(in the rows, 128 means zero)
Each row is followed by its group and then its class within the group.
[ 80 135 112 127 126 139 129 118 119 101 105 119 125 134 105 109 146 124
 139 119 129 139 124 113 134 135 121 104 145 115 126 152 120 128 126 126
 108 142 139 128 138 163 121 125 102 140 124 138 122 118 145 126 147 140] => (54).E
[184 148 159 112 129 143 136 121 130 128 110 114  63 107 117 131 116 136
 127 129 116 121 121 119 124 120 123 131 114 124 138 131 126 125 130 148
 141 136 114 107 126 189 114 122 116 141 154 122 130 139 128 159  97 127] => (55).Z
[ 94 147 111 140 127 134 136 125 103  96  96 117 124 101 122 125 136 148
  98 161 111 130 146 139 134 135 131 153 127 111 120 126 135 155 133 112
 191 162 129 128 144 159 138 122 128 106 135 142 121 124 154 137 133 128] => (54).S
[148 141 122 133 110 155 133 125  98 140  92 119  93  93 116 136 114 147
 117 120 118 129 138 110 139 137  97 138 125 125 123 128 152 146 123 121
 178 131 116 145 141 180 130 134 131 118 155 140 124 118 126 152 102 121] => (54).S
[180 146 178 113 105 136 132 117 144 135 129 124 110 136 116 128 119 133
 144 130 113 142 113 135 116 124 130 102 133 128 137 127 115 118 130 143
 153 128 134 107 112 123 143 127 100 138 108 125 127 159 111 139 113 122] => (55).F
[142 139 100 126 117 142 138 144 129 107 115 124 138 108 128 140 125 122
 112 136 143 126 135 108 143 151 128 130 122 132 129 136 132 126 119 117
 126 123 149 154 150 139 136 125 132 123 128 134 122 137 113 126 136 127] => (54).E
[118 148 126 128 110 142 136 126 119 137 113 114  89 119 125 117 110 122
 141 120  51 155 252 125 133 135 125  99 116 131 132 137 116 154 145 128
 186 146 137 133 149 145 139 126 111 115 144 133 117 119 115 138 100 124] => (54).H
[123 142 117 118 123 130 134 126  82  87 112 120 114 118 122 110 124 121
 134 121 113 143 138 126 147 133 131 101 122 131 125 128 108 135 115 127
 140 125 151 123 141 129 122 156 107 123 121 136 107 133 120 130 107 126] => (54).E
[ 92 137 149 124 137 143 129 120 116 162 110 124 123 148 115 126 160 147
 123 107 126 145 121  98 104 137 122 126 130 137 137 146 109 112 119 133
 137 149 127 125 116 133 145 118 118 123 120 127 135 104 147 121 156 140] => (55).F
[124 144 117 135 117 136 134 125 103  90 116 122 112 103 152 114 119 123
 137 126 111 125 145 122 143 117 114 122 128 131 123 122 125 144 132 120
 159 136 135 138 142 151 119 117 121 105 137 123 116 127 137 131 112 102] => (54).S
[126 142  89 119 129 128 117 128 116  68  98 117 126  80 109 105 142 148
 101 116 123 123 121 108 147 140 130 150 127 134 127 120 149 151 123 117
 128 143 168 140 152 183 131 117 122 131 114 135 121 130 145 141 150 120] => (54).S
[112 127 135 140 128 150 141 118 102 198 100 115  84 103 119 118 122 135
 119 120 121 141 124 101 115 149 126 177 131 129 131 123 136 153 125 130
 142 162  84 113 129 172 136 119 113 138 161 142 131 112 150 160 125 127] => (55).V
[113 143 134 134 141 137 134 120 107 110 112 127 116  84 128 129 126 146
 135 125  97 135 145 142 153 129 126 133 127 130 137 121 135 140 126 114
 219 147 136 123 140 163 138 128 123 105 148 133 123 113 159 129 134 130] => (54).S
[138 137  82 114 133 139 136 130 112  98  98 116  99  87 126 121 131 136
 102 113 120 124  99 126 141 158 120 186 140 164 122 140 157 167 129 110
 135 155 116 134 143 181 123 125 128 128 139 148 122 189 153 154 137 119] => (54).S
[165 137 118 120 131 133 137 109 134  93 106 115 102 104 111 168 128 128
 125 127 111 115 133 130 143 127 124 121 134 131 126 127 125 127 130 112
 150 127 139 129 160 147 117 120 129 131 145 127 116 144 115 136 124 124] => (54).S
[154 133 106 121 108 138 158 125 123  78 114 124 105 112 128 121 118 140
 133 134 126 120 143 118 151 130 122 104 120 134 123 126 118 158 125 136
 100 129 138 135 145 159 121 121 112 123 132 138 130 146 107 134 100 130] => (54).H
[143 158 162 106 139 134 127 113 139 144 108 126  81 139 115 112 145 132
 127 138 117 132 127 149 111 141 131 138 149 124 124 129 103 106 131 137
 139 155 121  81 138 140 139 121  93 107 132 139 139 173 167 146 143 122] => (55).F
[ 87 123 152 137 104 155 124 119 125 203  88 119  77 120 113 130 126 146
 108 123 116 147 131 126  95 135 123 250 128 124 137 134 130 136 130 126
 157 144 109 135 151 175 141 117 118 135 147 130 134 111 150 150 175 137] => (55).V
